Below are the code and all the weights of a small trained network. Each question names an input and a target symbol and asks about switching units off, where a switched-off unit gives its printed mean instead of its output.

import numpy as np


def w(rows, s, z=0):
    codes = np.array(rows[::2]) - 128.0
    scale = np.full(codes.shape[1], s)
    scale[-1] = z or s
    return codes * scale


def norm(h):
    return h / np.sqrt((h * h).mean(-1, keepdims=True) + 1e-5)


def f(y):
    return y / 2 * (1 + np.tanh(0.7978845608 * (y + 0.044715 * y**3)))


def softmax(a):
    e = np.exp(a - a.max(-1, keepdims=True))
    return e / e.sum(-1, keepdims=True)


def log_softmax(a):
    a = a - a.max(-1, keepdims=True)
    return a - np.log(np.exp(a).sum(-1, keepdims=True))


def net(x, mask):
    ids = ['ΔΘΛΞΠΦαβγζηψω'.index(c) for c in x.split()]
    T = len(ids)
    res = E[ids] + P[:T]
    r = norm(res)
    for j in range(2):
        rows = slice(2 * j, 2 * j + 2)
        q, k, v = (r @ M[0][rows].T for M in (Q, K, V))
        z = softmax(np.where(np.tri(T) > 0, q @ k.T / 2**0.5, -1e9)) @ v
        o = O[0][rows]
        res = res + np.where(mask[j], z, o[:, -1]) @ o[:, :-1]
    y = f(norm(res) @ A[0][:, :-1].T + A[0][:, -1])
    res = res + np.where(mask[2:6], y, B[0][:, -1]) @ B[0][:, :-1]
    return log_softmax(norm(res)[-1] @ U[:, :-1].T + U[:, -1])


Q, K, V, O, A, B = {}, {}, {}, {}, {}, {}
E = w([
[168,100,130,91,92],'Δ',
[162,113,161,67,148],'Θ',
[124,151,114,171,145],'Λ',
[145,127,86,151,59],'Ξ',
[64,129,161,83,68],'Π',
[136,75,153,212,70],'Φ',
[121,178,155,156,119],'α',
[181,107,193,136,117],'β',
[146,202,127,56,149],'γ',
[182,252,168,129,147],'ζ',
[119,165,143,117,179],'η',
[126,78,151,154,150],'ψ',
[96,126,63,108,158],'ω',
],0.026)
P = w([
[122,170,178,202,140],'0',
[115,142,154,171,127],'1',
[125,138,178,161,113],'2',
[122,156,190,177,115],'3',
[131,187,215,165,129],'4',
[128,174,227,171,112],'5',
[140,191,253,180,132],'6',
],0.0058)
Q[0] = w([
[53,100,69,69,154],'H0',
[156,158,221,130,74],'H0',
[135,83,161,117,76],'H1',
[95,123,10,129,241],'H1',
],0.013)
K[0] = w([
[151,188,125,154,211],'H0',
[2,135,192,2,23],'H0',
[170,125,112,148,100],'H1',
[87,145,153,116,112],'H1',
],0.0099)
V[0] = w([
[2,107,169,100,93],'H0',
[35,184,202,82,75],'H0',
[173,139,114,147,185],'H1',
[155,167,136,162,160],'H1',
],0.0083)
O[0] = w([
[92,254,207,206,165,189],'H0',
[51,197,162,97,132,254],'H0',
[178,201,125,77,234,133],'H1',
[174,51,83,206,103,172],'H1',
],0.008,0.0061)
A[0] = w([
[90,114,178,138,171,6],'N0',
[135,168,108,118,189,194],'N1',
[2,142,175,174,23,219],'N2',
[86,9,135,111,189,196],'N3',
],0.0098,0.0017)
B[0] = w([
[203,248,113,132,249,142],'N0',
[137,42,75,120,75,171],'N1',
[92,254,146,65,130,255],'N2',
[34,201,212,138,182,143],'N3',
],0.0097,0.0075)
U = w([
[146,100,182,56,157,125],'Δ',
[79,106,54,124,137,253],'Θ',
[73,210,132,118,126,164],'Λ',
[171,140,80,129,213,150],'Ξ',
[187,93,212,165,109,87],'Π',
[147,79,137,89,63,210],'Φ',
[127,135,124,128,114,58],'α',
[146,117,77,216,127,227],'β',
[142,145,58,137,29,176],'γ',
[252,191,113,141,115,34],'ζ',
[91,121,179,220,54,78],'η',
[160,156,78,23,106,82],'ψ',
[88,127,180,188,194,130],'ω',
],0.011,0.004)

Each question gives the input, a string of symbols that net reads in full, and the target symbol t.
The units are the heads (2 rows each of Q, K, V and O) and the neurons (one row each of A and B). Each row of codes is followed by its name. A weight is (code - 128) times the scale printed after its matrix; where a second scale follows, it is the last column's (O, A, B and U).
mask holds one flag per unit, heads first, then neurons. A switched-off unit (its flag False) gives its mean, the last column of its rows in O or B, instead of its output. The means were averaged over made-up inputs and are rounded, as every weight is.
A unit's drop is (log p(t) with every unit on - log p(t) with that unit switched off) / (log p(t) with every unit on - log p(t) with every unit switched off).
The circuit of an input: a set's keep is (log p(t) with only the set's units on - log p(t) with every unit switched off) / (log p(t) with every unit on - log p(t) with every unit switched off). Starting from all 6 units, units are removed one at a time, each time the one whose removal leaves the highest keep (on an exact tie, the one counted first), for as long as the keep stays at least 0.8.
units of the circuit, in order: the units of the circuit, biggest drop first
unit that matters most: the unit with the biggest drop
k most important neurons: the k neurons with the biggest drops, biggest first
which heads matter: for each layer, one digit per head in row order, 1 if its drop is at least 0.15 and else 0, layers parted by /
drop of u: that unit's drop, to one decimal
input Ξ Π Ξ Φ, target Λ: unit that matters most -> N2
input Φ Φ ω α β η, target Ξ: which heads matter -> 10
input β η ψ ζ Δ Λ, target β: units of the circuit, in order -> H0, N2
input α ψ Δ ψ Ξ ω γ, target ψ: units of the circuit, in order -> H0, N1, N2
input Φ ω ζ Λ, target β: which heads matter -> 10
input α Λ η Λ ω, target Θ: 3 most important neurons -> N2, N3, N0
input Δ Λ ζ, target ζ: units of the circuit, in order -> H0, N2
input α ζ Λ Ξ γ ω, target Θ: units of the circuit, in order -> N2, H0
input Φ Λ α α β η, target Ξ: which heads matter -> 11
input ψ ψ ψ ζ, target ζ: 3 most important neurons -> N2, N1, N3
input η Φ α ω γ, target ψ: drop of N2 -> 0.3
input γ Θ Δ, target Φ: drop of H0 -> 1.1
input η γ ζ Φ Δ Δ, target Φ: drop of N0 -> 0.1
input α Π β, target Λ: drop of H0 -> 1.6
input Π γ Δ, target Λ: unit that matters most -> H0
